Below are the code and all the weights of a small trained network. Each question names an input and a target symbol and asks about switching units off, where a switched-off unit gives its printed mean instead of its output.

import numpy as np


def w(rows, s, z=0):
    codes = np.array(rows[::2]) - 128.0
    scale = np.full(codes.shape[1], s)
    scale[-1] = z or s
    return codes * scale


def norm(h):
    return h / np.sqrt((h * h).mean(-1, keepdims=True) + 1e-5)


def f(y):
    return np.maximum(y, 0)


def softmax(a):
    e = np.exp(a - a.max(-1, keepdims=True))
    return e / e.sum(-1, keepdims=True)


def log_softmax(a):
    a = a - a.max(-1, keepdims=True)
    return a - np.log(np.exp(a).sum(-1, keepdims=True))


def net(x, mask):
    ids = ['γεθλμξπστφω'.index(c) for c in x.split()]
    T = len(ids)
    res = E[ids] + P[:T]
    u = 0
    for l in range(3):
        q, k, v = (norm(res) @ M[l].T for M in (Q, K, V))
        z = softmax(np.where(np.tri(T) > 0, q @ k.T / 3**0.5, -1e9)) @ v
        res = res + np.where(mask[u], z, O[l][:, -1]) @ O[l][:, :-1]
        u += 1
        y = f(norm(res) @ A[l][:, :-1].T + A[l][:, -1])
        res = res + np.where(mask[u : u + 8], y, B[l][:, -1]) @ B[l][:, :-1]
        u += 8
    return log_softmax(norm(res)[-1] @ U[:, :-1].T + U[:, -1])


Q, K, V, O, A, B = {}, {}, {}, {}, {}, {}
E = w([
[17,77,144,120,206],'γ',
[23,188,85,102,226],'ε',
[138,79,40,139,71],'θ',
[47,34,139,163,25],'λ',
[123,82,61,183,77],'μ',
[118,140,134,178,55],'ξ',
[93,83,124,217,113],'π',
[184,199,7,68,225],'σ',
[177,179,105,76,38],'τ',
[48,175,254,217,212],'φ',
[187,98,71,14,128],'ω',
],0.015)
P = w([
[2,154,65,29,78],'0',
[138,74,78,98,87],'1',
[157,77,112,109,110],'2',
[137,165,164,127,126],'3',
[134,182,144,126,139],'4',
[124,175,101,112,159],'5',
],0.0049)
Q[0] = w([
[135,62,18,138,131],'0.h0',
[197,97,161,213,50],'0.h0',
[172,200,255,26,97],'0.h0',
],0.0083)
K[0] = w([
[93,168,163,160,114],'0.h0',
[246,157,161,151,174],'0.h0',
[116,116,97,105,117],'0.h0',
],0.014)
V[0] = w([
[251,166,237,156,178],'0.h0',
[121,195,189,254,118],'0.h0',
[120,33,209,142,186],'0.h0',
],0.0047)
O[0] = w([
[79,177,186,180,72,3],'0.h0',
[188,3,199,156,96,139],'0.h0',
[98,126,160,100,149,100],'0.h0',
],0.006,0.0051)
A[0] = w([
[39,10,93,125,119,255],'0.n0',
[78,181,158,150,254,199],'0.n1',
[146,137,15,65,108,192],'0.n2',
[133,232,88,162,162,169],'0.n3',
[150,100,152,96,141,86],'0.n4',
[218,213,202,79,163,247],'0.n5',
[180,76,176,96,97,193],'0.n6',
[110,141,141,126,41,159],'0.n7',
],0.0092,0.0026)
B[0] = w([
[171,213,132,163,162,252],'0.n0',
[165,30,106,140,60,171],'0.n1',
[107,124,178,185,111,212],'0.n2',
[162,72,205,177,192,155],'0.n3',
[127,71,116,194,204,130],'0.n4',
[79,124,191,63,73,148],'0.n5',
[199,147,148,127,218,158],'0.n6',
[254,52,34,149,114,171],'0.n7',
],0.0074,0.011)
Q[1] = w([
[175,35,75,111,223],'1.h0',
[189,144,183,223,3],'1.h0',
[182,2,33,169,124],'1.h0',
],0.0094)
K[1] = w([
[97,245,103,81,109],'1.h0',
[196,116,192,110,140],'1.h0',
[106,115,175,139,142],'1.h0',
],0.012)
V[1] = w([
[60,44,254,240,15],'1.h0',
[129,12,23,21,48],'1.h0',
[70,212,134,50,60],'1.h0',
],0.0054)
O[1] = w([
[192,198,144,11,214,141],'1.h0',
[105,176,112,93,58,108],'1.h0',
[126,194,152,194,110,2],'1.h0',
],0.012,0.005)
A[1] = w([
[163,155,115,185,78,170],'1.n0',
[136,177,208,254,165,138],'1.n1',
[62,89,175,111,185,24],'1.n2',
[73,201,66,198,186,159],'1.n3',
[183,112,83,23,176,206],'1.n4',
[109,155,72,68,211,4],'1.n5',
[99,73,126,142,118,89],'1.n6',
[197,66,219,124,107,225],'1.n7',
],0.0079,0.0026)
B[1] = w([
[168,152,174,71,180,208],'1.n0',
[187,33,135,129,131,173],'1.n1',
[217,182,179,51,118,149],'1.n2',
[179,253,120,175,171,172],'1.n3',
[65,103,161,191,132,254],'1.n4',
[170,169,122,127,14,152],'1.n5',
[143,150,139,161,50,161],'1.n6',
[99,183,156,151,174,238],'1.n7',
],0.0073,0.0062)
Q[2] = w([
[196,154,125,119,114],'2.h0',
[253,199,207,140,86],'2.h0',
[151,137,173,160,89],'2.h0',
],0.012)
K[2] = w([
[191,36,254,144,197],'2.h0',
[196,17,208,51,77],'2.h0',
[46,153,233,39,80],'2.h0',
],0.0074)
V[2] = w([
[67,102,132,106,102],'2.h0',
[164,80,60,152,127],'2.h0',
[183,102,171,2,49],'2.h0',
],0.0078)
O[2] = w([
[113,143,233,97,167,10],'2.h0',
[114,58,53,17,109,254],'2.h0',
[254,62,135,162,7,15],'2.h0',
],0.0072,0.0039)
A[2] = w([
[51,254,152,176,108,253],'2.n0',
[70,140,49,69,131,158],'2.n1',
[171,88,88,41,108,35],'2.n2',
[161,178,49,107,145,118],'2.n3',
[74,91,178,123,179,225],'2.n4',
[74,91,13,111,147,75],'2.n5',
[96,35,158,146,142,3],'2.n6',
[100,131,68,112,55,10],'2.n7',
],0.0099,0.0021)
B[2] = w([
[163,1,205,145,116,159],'2.n0',
[167,169,175,140,55,197],'2.n1',
[119,61,185,120,156,173],'2.n2',
[161,177,139,75,156,196],'2.n3',
[182,194,110,156,96,188],'2.n4',
[91,156,130,100,90,255],'2.n5',
[151,93,91,121,151,168],'2.n6',
[62,119,169,185,200,154],'2.n7',
],0.0097,0.0076)
U = w([
[85,152,206,137,148,124],'γ',
[59,143,156,123,176,107],'ε',
[125,186,160,147,69,91],'θ',
[112,125,181,36,88,132],'λ',
[152,233,69,96,105,233],'μ',
[188,42,86,54,106,63],'ξ',
[108,95,72,135,252,98],'π',
[83,99,71,198,102,214],'σ',
[243,164,149,167,24,5],'τ',
[200,144,243,92,190,89],'φ',
[152,102,169,238,86,149],'ω',
],0.011,0.0025)

Each question gives the input, a string of symbols that net reads in full, and the target symbol t.
The units are the heads (3 rows each of Q, K, V and O) and the neurons (one row each of A and B). Each row of codes is followed by its name. A weight is (code - 128) times the scale printed after its matrix; where a second scale follows, it is the last column's (O, A, B and U).
mask holds one flag per unit, layer by layer, with each layer's heads first. A switched-off unit (its flag False) gives its mean, the last column of its rows in O or B, instead of its output. The means were averaged over made-up inputs and are rounded, as every weight is.
A unit's drop is (log p(t) with every unit on - log p(t) with that unit switched off) / (log p(t) with every unit on - log p(t) with every unit switched off).
The circuit of an input: a set's keep is (log p(t) with only the set's units on - log p(t) with every unit switched off) / (log p(t) with every unit on - log p(t) with every unit switched off). Starting from the 12 units with the biggest drops (on a tie, the unit counted first), units are removed one at a time, each time the one whose removal leaves the highest keep (on an exact tie, the one counted first), for as long as the keep stays at least 0.8.
units of the circuit, in order: the units of the circuit, biggest drop first
unit that matters most: the unit with the biggest drop
k most important neurons: the k neurons with the biggest drops, biggest first
top k neurons in layer l: the k neurons of layer l with the biggest drops, biggest first
input ω ξ ξ σ λ, target σ: 3 most important neurons => (0.n1, 0.n2, 0.n3)
input τ λ μ λ θ, target μ: most important neuron => (0.n1)
input ω ξ π φ θ λ, target φ: 3 most important neurons => (0.n1, 0.n0, 0.n5)
input ω π ω γ θ, target ω: units of the circuit, in order => (0.n2, 1.h0)
input μ μ γ λ ξ, target ξ: 3 most important neurons => (0.n7, 0.n0, 0.n1)
input φ μ ω μ φ ξ, target φ: units of the circuit, in order => (1.h0, 0.n0)
input ω λ σ π λ, target σ: 2 most important neurons => (0.n3, 0.n2)
input μ λ λ ω, target μ: 2 most important neurons => (0.n0, 1.n4)
input ξ μ ω ω τ, target ω: units of the circuit, in order => (1.h0, 2.n7)
input ε γ π ξ θ, target π: 2 most important neurons => (0.n6, 0.n1)
input φ μ γ π μ σ, target φ: units of the circuit, in order => (0.n3, 0.n5, 0.n2)
input ξ μ σ μ μ, target σ: 3 most important neurons => (0.n3, 0.n7, 2.n7)
input σ μ μ μ φ τ, target φ: units of the circuit, in order => (1.h0, 0.n1, 0.n2)
input γ φ μ μ, target φ: units of the circuit, in order => (1.h0)
input τ γ μ γ, target τ: 3 most important neurons => (0.n6, 0.n1, 0.n2)
input π ε μ, target π: 3 most important neurons => (0.n0, 0.n7, 0.n1)
input φ μ μ ε, target φ: units of the circuit, in order => (0.n3, 0.n1, 0.n7, 1.n2)
input θ λ μ θ, target μ: 2 most important neurons => (0.n0, 0.n1)
input ξ π γ, target ξ: top 3 neurons in layer 1 => (1.n2, 1.n1, 1.n5)
input θ ξ μ σ μ θ, target σ: top 2 neurons in layer 0 => (0.n3, 0.n7)
input φ μ φ τ γ, target φ: most important neuron => (0.n7)
input π λ ω ω φ σ, target π: 4 most important neurons => (0.n3, 0.n1, 0.n0, 0.n2)
input λ ξ λ, target ξ: top 3 neurons in layer 0 => (0.n7, 0.n2, 0.n0)
input γ γ π φ ξ ω, target γ: 3 most important neurons => (0.n7, 0.n0, 0.n1)
input μ ξ λ μ, target ξ: top 2 neurons in layer 1 => (1.n3, 1.n0)
input λ γ μ, target μ: top 3 neurons in layer 1 => (1.n4, 1.n3, 1.n1)
input λ μ μ λ, target μ: unit that matters most => 0.n0
